Below are the code and all the weights of a small trained network. Each question names an input and a class and asks about switching units off, where a switched-off unit gives its printed mean instead of its output.

import numpy as np


def w(rows, s, z=0):
    codes = np.array(rows[::2]) - 128.0
    scale = np.full(codes.shape[1], s)
    scale[-1] = z or s
    return codes * scale


def norm(h):
    return h / np.sqrt((h * h).mean(-1, keepdims=True) + 1e-5)


def f(y):
    return y / 2 * (1 + np.tanh(0.7978845608 * (y + 0.044715 * y**3)))


def log_softmax(a):
    a = a - a.max(-1, keepdims=True)
    return a - np.log(np.exp(a).sum(-1, keepdims=True))


def net(x, mask):
    res = np.array(x, float).reshape(1, 4) / 4 @ E
    u = 0
    for l in range(2):
        y = f(norm(res) @ A[l][:, :-1].T + A[l][:, -1])
        res = res + np.where(mask[u : u + 13], y, B[l][:, -1]) @ B[l][:, :-1]
        u += 13
    return log_softmax(norm(res)[-1] @ U[:, :-1].T + U[:, -1])


A, B = {}, {}
E = w([
[201,114,171,154,115,126,109,231,66,135,134],'x0',
[144,129,163,212,154,124,76,79,138,178,120],'x1',
[88,99,148,66,136,162,58,112,58,150,143],'x2',
[78,132,125,192,2,140,126,125,114,110,173],'x3',
],0.0029)
A[0] = w([
[71,71,160,53,163,213,21,107,49,152,187,97],'L0N0',
[158,154,172,248,169,155,55,59,125,159,98,41],'L0N1',
[94,118,86,17,89,119,219,188,83,51,108,100],'L0N2',
[169,170,134,157,114,55,182,144,208,106,129,19],'L0N3',
[181,86,161,128,159,96,135,216,92,167,143,66],'L0N4',
[158,146,218,136,122,128,136,212,91,142,159,29],'L0N5',
[137,192,129,163,141,136,164,179,222,111,123,54],'L0N6',
[73,145,60,79,129,114,150,6,210,151,151,109],'L0N7',
[131,71,140,61,203,104,186,75,161,191,65,92],'L0N8',
[212,162,97,187,126,68,230,119,164,100,104,8],'L0N9',
[108,154,122,189,13,146,120,92,119,42,199,177],'L0N10',
[210,106,179,127,98,117,122,204,74,141,125,37],'L0N11',
[163,97,145,91,236,126,166,160,146,123,119,45],'L0N12',
],0.0025,0.0013)
B[0] = w([
[146,132,144,111,54,4,178,47,62,113,46,253],'L0N0',
[109,77,145,19,121,165,234,161,144,213,238,190],'L0N1',
[150,94,172,113,132,136,162,90,160,246,227,222],'L0N2',
[115,107,126,79,90,88,93,86,53,142,70,133],'L0N3',
[139,178,80,151,113,150,124,101,124,87,151,155],'L0N4',
[168,154,72,126,135,173,101,43,159,82,156,136],'L0N5',
[133,94,141,120,119,135,134,78,59,133,94,130],'L0N6',
[231,154,101,168,128,189,64,117,92,48,192,216],'L0N7',
[80,193,122,192,136,135,133,160,93,92,162,187],'L0N8',
[116,102,143,91,68,75,139,63,41,127,81,151],'L0N9',
[101,194,98,146,233,96,138,160,82,151,132,225],'L0N10',
[146,153,124,129,162,177,81,55,128,54,175,153],'L0N11',
[65,175,99,179,111,95,124,172,80,158,135,158],'L0N12',
],0.0031,0.0019)
A[1] = w([
[105,13,170,68,115,175,192,162,216,200,170,107],'L1N0',
[92,86,168,82,61,80,139,85,95,128,25,117],'L1N1',
[232,93,148,148,95,157,78,255,107,101,105,27],'L1N2',
[102,137,74,41,78,137,165,187,141,77,134,49],'L1N3',
[44,97,114,198,42,149,130,153,133,118,163,47],'L1N4',
[188,198,141,163,152,84,162,87,68,87,185,167],'L1N5',
[201,121,122,209,97,68,229,147,246,94,87,71],'L1N6',
[32,134,79,102,142,167,112,40,235,75,110,29],'L1N7',
[137,88,129,86,246,132,131,153,122,126,77,102],'L1N8',
[152,119,109,94,221,128,124,156,169,123,59,49],'L1N9',
[21,128,117,195,70,134,128,182,110,109,139,7],'L1N10',
[94,110,129,151,155,83,160,160,83,200,176,151],'L1N11',
[112,88,199,216,141,130,34,89,186,220,87,159],'L1N12',
],0.0038,0.0017)
B[1] = w([
[165,122,131,162,139,167,201,140,177,227,157,152],'L1N0',
[185,89,111,173,111,108,140,83,90,136,31,178],'L1N1',
[127,116,153,134,184,186,76,16,189,36,189,173],'L1N2',
[179,95,238,131,158,98,130,154,147,208,191,165],'L1N3',
[72,195,235,99,200,73,84,196,147,125,69,171],'L1N4',
[94,145,34,146,143,192,156,137,168,149,83,251],'L1N5',
[115,71,188,28,100,101,40,75,1,148,123,196],'L1N6',
[248,103,186,179,153,209,50,172,101,43,168,183],'L1N7',
[59,192,168,215,17,98,128,156,178,123,137,190],'L1N8',
[10,180,197,145,86,88,63,208,113,140,114,151],'L1N9',
[93,193,135,138,163,91,106,178,184,149,75,143],'L1N10',
[141,149,62,147,144,153,155,104,187,127,76,201],'L1N11',
[159,100,151,7,98,106,214,208,128,126,204,222],'L1N12',
],0.004,0.0024)
U = w([
[181,138,128,149,167,207,51,94,133,12,193,158],'0',
[15,216,162,150,129,63,100,203,145,143,83,155],'1',
[142,67,137,81,74,62,112,54,17,143,56,157],'2',
[168,94,150,77,126,132,221,158,169,218,222,147],'3',
[136,123,2,163,134,162,191,105,165,155,67,103],'4',
[119,44,95,160,120,100,122,146,177,118,107,3],'5',
],0.0082,0.0043)

Each question gives the input, the list of numbers given to net, and the class t.
The units are the neurons (one row each of A and B). Each row of codes is followed by its name. A weight is (code - 128) times the scale printed after its matrix; where a second scale follows, it is the last column's (A, B and U).
mask holds one flag per neuron, layer by layer. A switched-off neuron (its flag False) gives its mean, the last column of its row in B, instead of its output. The means were averaged over made-up inputs and are rounded, as every weight is.
A unit's drop is (log p(t) with every unit on - log p(t) with that unit switched off) / (log p(t) with every unit on - log p(t) with every unit switched off).
The circuit of an input: a set's keep is (log p(t) with only the set's units on - log p(t) with every unit switched off) / (log p(t) with every unit on - log p(t) with every unit switched off). Starting from the 12 units with the biggest drops (on a tie, the unit counted first), units are removed one at a time, each time the one whose removal leaves the highest keep (on an exact tie, the one counted first), for as long as the keep stays at least 0.8.
units of the circuit, in order: the units of the circuit, biggest drop first
most important unit: the unit with the biggest drop
top k neurons: the k neurons with the biggest drops, biggest first
k most important neurons of layer l: the k neurons of layer l with the biggest drops, biggest first
drop when u is switched off: that unit's drop, to one decimal
input [0,-8,6,-1], class 3: units of the circuit, in order	[L0N2]
input [5,5,-5,-5], class 0: top 4 neurons	[L1N2 L0N0 L0N2 L0N10]
input [5,8,-4,-5], class 3: top 2 neurons	[L1N12 L0N7]
input [7,-2,-8,3], class 2: top 3 neurons	[L1N6 L0N7 L0N9]
input [2,3,5,-5], class 1: 3 most important neurons of layer 1	[L1N8 L1N6 L1N9]
input [-4,3,7,-7], class 1: 2 most important neurons of layer 1	[L1N8 L1N9]
input [-2,-3,-7,-6], class 2: top 3 neurons	[L1N6 L0N10 L0N9]
input [7,3,-8,4], class 2: top 4 neurons	[L1N6 L0N7 L0N9 L1N7]
input [6,2,3,8], class 1: top 4 neurons	[L1N4 L0N7 L1N10 L1N7]
input [-5,-8,-1,-8], class 1: top 3 neurons	[L1N9 L0N1 L1N8]
input [8,4,-6,-4], class 0: top 2 neurons	[L1N2 L0N0]
input [-2,-7,6,2], class 3: top 2 neurons	[L0N2 L1N0]
input [-5,0,-6,6], class 1: top 3 neurons	[L1N4 L0N0 L0N10]
input [0,-8,-5,8], class 1: top 4 neurons	[L1N4 L0N1 L1N10 L0N10]
input [7,-4,1,-7], class 0: units of the circuit, in order	[L1N2]
input [-3,6,-6,3], class 2: top 3 neurons	[L1N6 L0N2 L0N9]
input [-2,1,1,3], class 4: 2 most important neurons of layer 1	[L1N9 L1N5]
input [6,-1,-8,-2], class 2: 2 most important neurons of layer 0	[L0N7 L0N9]
input [-4,2,4,4], class 0: top 4 neurons	[L1N7 L0N12 L0N7 L0N9]
input [4,8,1,7], class 3: units of the circuit, in order	[L1N12]
input [8,3,8,-8], class 0: top 3 neurons	[L1N2 L0N10 L0N4]
input [6,-7,-7,5], class 2: 3 most important neurons of layer 0	[L0N1 L0N7 L0N9]
input [2,-6,5,3], class 3: 2 most important neurons of layer 0	[L0N2 L0N9]
input [2,7,6,-1], class 3: 2 most important neurons of layer 1	[L1N12 L1N6]
input [0,-2,0,-2], class 4: 2 most important neurons of layer 0	[L0N2 L0N1]
input [-6,2,-7,-3], class 2: 2 most important neurons of layer 1	[L1N6 L1N2]
input [3,-2,-4,0], class 2: most important unit	L0N7
input [-2,-1,-7,-6], class 2: drop when L0N8 is switched off	0.0
